X =
[[123 123 122 122]
 [129 131 128 129]
 [129 136 127 128]
 [123 138 118 120]
 [121 156 108 113]
 [122 125 119 121]
 [118 120 116 119]
 [130 127 131 130]
 [129 130 129 129]
 [129 128 129 129]
 [129 132 128 129]
 [128 129 128 129]
 [116 115 115 118]
 [131 126 133 132]
 [119 114 119 121]]
Rows and columns are numbered from 1.
The entry in row 3 and column 1?
A: 129
The entry at row 1, column 3: 122
The bottom-right entry: 121
The top-right entry?
A: 122
The entry in row 1 and column 1?
A: 123
The entry directly above 113?
A: 120
The smallest entry?
A: 108
The entry at row 3, column 2?
A: 136
The entry in row 3 and column 3?
A: 127
The top entry of the column that holds the largest entry -> 123
The entry at row 2, column 3: 128
The bottom-left entry?
A: 119
The entry directly above the largest entry?
A: 138
The entry directly below the largest entry?
A: 125
The entry in row 2 and column 1 -> 129
The entry directly below 138?
A: 156
The entry just left of the largest entry?
A: 121
The entry at row 2, column 2?
A: 131
The bottom entry of the column that holds the smallest entry is 119

Questions about the row below.
1) The smallest entry?
2) The entry just right of 154?
3) The 1st entry from the left?
[154 151 136 133]
1) 133
2) 151
3) 154

[[126 116 151 124 126 145 112 128 115 102 100]
 [142 102 112 142 117 131 156 146 157 114 112]]
The third entry, reading row by row -> 151
Report the entry directly above 131.
Answer: 145
The largest entry in the first column: 142
Report the smallest entry in the last row.
Answer: 102
The entry just left of 100 is 102
The last entry, reading row by row is 112
Report the second entry in reading order.
Answer: 116
Report the smallest entry in the first row.
Answer: 100

m =
[[108 127 129 132 130 128 115 129 132 111 122 141]
 [129 129 129 124 139 129 112 142 120 130 152 115]
 [158 116 107 144 144 126 128 150  98 116 124 144]
 [110 102 119 134 153 127 102 141 115 115 119 150]]
Give the bottom-right entry.
Answer: 150
The entry in the bottom-left corner: 110
The 5th entry from the end, reading row by row is 141
Give the entry just left of the smallest entry.
Answer: 150
Give the first entry on the diagonal from the top-right corner.
Answer: 141
The 1st entry in reading order is 108
Give the third entry in reading order.
Answer: 129
Give the second entry on the main diagonal.
Answer: 129
The 4th entry, reading row by row is 132
The entry directly below the smallest entry is 115
The entry directly above the largest entry: 129
The third largest entry -> 152
Give the fifth entry in reading order.
Answer: 130
The top entry of the column that holds the smallest entry is 132
Give the smallest entry in the last column.
Answer: 115
The last entry of the smallest entry's row: 144
